Here is a tiny trained network, its code and every weight. The questions are about switching its units off for an input and a class, where a switched-off unit gives its printed mean instead of its output.

import numpy as np


def w(rows, s, z=0):
    codes = np.array(rows[::2]) - 128.0
    scale = np.full(codes.shape[1], s)
    scale[-1] = z or s
    return codes * scale


def f(y):
    return np.maximum(y, 0)


def log_softmax(a):
    a = a - a.max(-1, keepdims=True)
    return a - np.log(np.exp(a).sum(-1, keepdims=True))


def net(x, mask):
    res = np.array(x, float).reshape(1, 4) / 4 @ E
    y = f(res @ A[0][:, :-1].T + A[0][:, -1])
    res = res + np.where(mask, y, B[0][:, -1]) @ B[0][:, :-1]
    return log_softmax(res[-1] @ U[:, :-1].T + U[:, -1])


A, B = {}, {}
E = w([
[109,97,202,234,188,207,162,129,221,81,200,138],'x0',
[146,103,2,59,127,240,116,139,218,223,109,54],'x1',
[213,44,118,182,125,117,52,48,99,189,155,168],'x2',
[114,117,133,131,117,125,130,136,122,143,134,117],'x3',
],0.0082)
A[0] = w([
[96,163,223,172,112,18,116,119,13,49,104,195,77],'neuron 1',
[238,43,120,177,131,69,55,24,51,188,173,167,26],'neuron 2',
[48,222,129,63,135,124,220,227,120,57,77,110,38],'neuron 3',
[156,171,75,49,58,77,121,121,54,171,43,122,28],'neuron 4',
[64,229,148,59,147,116,245,196,127,43,94,86,38],'neuron 5',
[152,160,86,76,67,38,77,142,66,140,68,137,3],'neuron 6',
[115,150,105,51,93,62,71,124,23,136,43,112,50],'neuron 7',
[135,156,255,164,131,43,170,116,66,78,173,206,91],'neuron 8',
],0.0046,0.0012)
B[0] = w([
[143,181,32,75,157,200,218,184,114,255,28,87,255],'neuron 1',
[182,91,130,73,27,17,97,51,71,99,200,170,247],'neuron 2',
[207,67,132,104,36,72,105,56,68,119,184,209,206],'neuron 3',
[90,110,147,216,212,153,91,181,195,96,142,102,222],'neuron 4',
[182,58,141,97,50,40,85,87,58,114,176,181,207],'neuron 5',
[24,105,180,177,204,176,132,151,152,49,178,128,210],'neuron 6',
[85,129,188,222,225,142,82,184,215,62,131,103,221],'neuron 7',
[117,214,68,112,157,206,214,150,154,177,69,70,242],'neuron 8',
],0.0055,0.0082)
U = w([
[141,161,16,40,135,190,138,138,150,238,49,72,248],'0',
[175,97,161,78,31,49,100,80,103,82,188,189,52],'1',
[75,126,227,252,213,157,112,143,185,25,161,123,75],'2',
],0.011,0.0018)

Each question gives the input, the list of numbers given to net, and the class t.
The units are the neurons (one row each of A and B). Each row of codes is followed by its name. A weight is (code - 128) times the scale printed after its matrix; where a second scale follows, it is the last column's (A, B and U).
mask holds one flag per neuron, in row order. A switched-off neuron (its flag False) gives its mean, the last column of its row in B, instead of its output. The means were averaged over made-up inputs and are rounded, as every weight is.
A unit's drop is (log p(t) with every unit on - log p(t) with that unit switched off) / (log p(t) with every unit on - log p(t) with every unit switched off).
The circuit of an input: a set's keep is (log p(t) with only the set's units on - log p(t) with every unit switched off) / (log p(t) with every unit on - log p(t) with every unit switched off). Starting from all 8 units, units are removed one at a time, each time the one whose removal leaves the highest keep (on an exact tie, the one counted first), for as long as the keep stays at least 0.8.
circuit, biggest first: the units of the circuit, biggest drop first
most important unit: the unit with the biggest drop
k most important neurons: the k neurons with the biggest drops, biggest first
drop when u is switched off: that unit's drop, to one decimal
input [4,-7,-4,3], class 0: circuit, biggest first	(neuron 1; neuron 8)
input [-7,4,-6,-3], class 2: circuit, biggest first	(neuron 4; neuron 7; neuron 1)
input [4,-6,7,8], class 1: circuit, biggest first	(neuron 2)
input [4,0,4,-5], class 1: 2 most important neurons	(neuron 7; neuron 4)
input [-6,-4,4,-6], class 2: 2 most important neurons	(neuron 7; neuron 6)
input [-8,-7,-3,4], class 2: 3 most important neurons	(neuron 7; neuron 6; neuron 4)
input [-8,6,7,4], class 2: 3 most important neurons	(neuron 4; neuron 7; neuron 6)
input [-5,5,6,7], class 1: 2 most important neurons	(neuron 1; neuron 2)
input [-4,-4,-3,7], class 0: 3 most important neurons	(neuron 1; neuron 2; neuron 8)
input [-7,-7,-7,4], class 0: 3 most important neurons	(neuron 1; neuron 8; neuron 2)
input [6,5,6,-6], class 1: drop when neuron 4 is switched off	0.3
input [-6,-8,7,5], class 0: drop when neuron 8 is switched off	0.4
input [-7,4,4,7], class 2: drop when neuron 4 is switched off	0.1
input [-5,3,3,-2], class 2: most important unit	neuron 1
input [2,-7,1,8], class 0: drop when neuron 3 is switched off	0.0
